Here is a tiny trained network, its code and every weight. The questions are about switching its units off for an input and a class, where a switched-off unit gives its printed mean instead of its output.

import numpy as np


def w(rows, s, z=0):
    codes = np.array(rows[::2]) - 128.0
    scale = np.full(codes.shape[1], s)
    scale[-1] = z or s
    return codes * scale


def norm(h):
    return h / np.sqrt((h * h).mean(-1, keepdims=True) + 1e-5)


def f(y):
    return y / 2 * (1 + np.tanh(0.7978845608 * (y + 0.044715 * y**3)))


def log_softmax(a):
    a = a - a.max(-1, keepdims=True)
    return a - np.log(np.exp(a).sum(-1, keepdims=True))


def net(x, mask):
    res = np.array(x, float).reshape(1, 5) / 4 @ E
    u = 0
    for l in range(2):
        y = f(norm(res) @ A[l][:, :-1].T + A[l][:, -1])
        res = res + np.where(mask[u : u + 3], y, B[l][:, -1]) @ B[l][:, :-1]
        u += 3
    return log_softmax(norm(res)[-1] @ U[:, :-1].T + U[:, -1])


A, B = {}, {}
E = w([
[158,127,192],'x0',
[160,36,189],'x1',
[254,184,60],'x2',
[135,165,160],'x3',
[154,107,127],'x4',
],0.0039)
A[0] = w([
[94,73,21,239],'L0N0',
[73,255,141,4],'L0N1',
[233,212,133,100],'L0N2',
],0.0078,0.0016)
B[0] = w([
[152,231,219,222],'L0N0',
[45,93,66,195],'L0N1',
[162,1,67,254],'L0N2',
],0.008,0.003)
A[1] = w([
[162,246,135,111],'L1N0',
[104,44,245,223],'L1N1',
[111,150,100,251],'L1N2',
],0.012,0.0017)
B[1] = w([
[200,209,172,156],'L1N0',
[161,121,253,254],'L1N1',
[197,167,186,151],'L1N2',
],0.0067,0.0068)
U = w([
[121,110,130,1],'0',
[138,90,123,26],'1',
[158,209,147,104],'2',
[136,104,250,202],'3',
[195,63,49,190],'4',
[58,159,109,163],'5',
[105,131,81,70],'6',
],0.017,0.0091)

Each question gives the input, the list of numbers given to net, and the class t.
The units are the neurons (one row each of A and B). Each row of codes is followed by its name. A weight is (code - 128) times the scale printed after its matrix; where a second scale follows, it is the last column's (A, B and U).
mask holds one flag per neuron, layer by layer. A switched-off neuron (its flag False) gives its mean, the last column of its row in B, instead of its output. The means were averaged over made-up inputs and are rounded, as every weight is.
A unit's drop is (log p(t) with every unit on - log p(t) with that unit switched off) / (log p(t) with every unit on - log p(t) with every unit switched off).
The circuit of an input: a set's keep is (log p(t) with only the set's units on - log p(t) with every unit switched off) / (log p(t) with every unit on - log p(t) with every unit switched off). Starting from all 6 units, units are removed one at a time, each time the one whose removal leaves the highest keep (on an exact tie, the one counted first), for as long as the keep stays at least 0.8.
units of the circuit, in order: the units of the circuit, biggest drop first
top k neurons: the k neurons with the biggest drops, biggest first
drop when u is switched off: that unit's drop, to one decimal
input [6,-5,5,7,7], class 4: units of the circuit, in order => [L0N2]
input [-1,2,1,8,-8], class 5: top 2 neurons => [L0N1; L1N1]
input [-4,1,-1,-4,1], class 2: units of the circuit, in order => [L0N0; L1N0]
input [4,-7,-7,-5,-3], class 5: top 2 neurons => [L1N1; L0N1]
input [1,-5,-6,7,1], class 5: units of the circuit, in order => [L0N1; L1N1]
input [-8,-4,5,7,-8], class 4: units of the circuit, in order => [L0N2; L1N1]
input [-6,-4,-7,7,5], class 5: units of the circuit, in order => [L1N1; L0N1]
input [-1,-5,-5,4,-3], class 5: top 2 neurons => [L0N1; L1N1]
input [8,-4,-1,4,7], class 4: top 3 neurons => [L0N2; L0N0; L0N1]
input [8,-7,1,-8,-5], class 5: drop when L0N1 is switched off => 0.9
input [0,-5,-2,-2,2], class 5: drop when L1N0 is switched off => -0.2
input [5,-4,7,2,-2], class 4: drop when L0N2 is switched off => 0.4
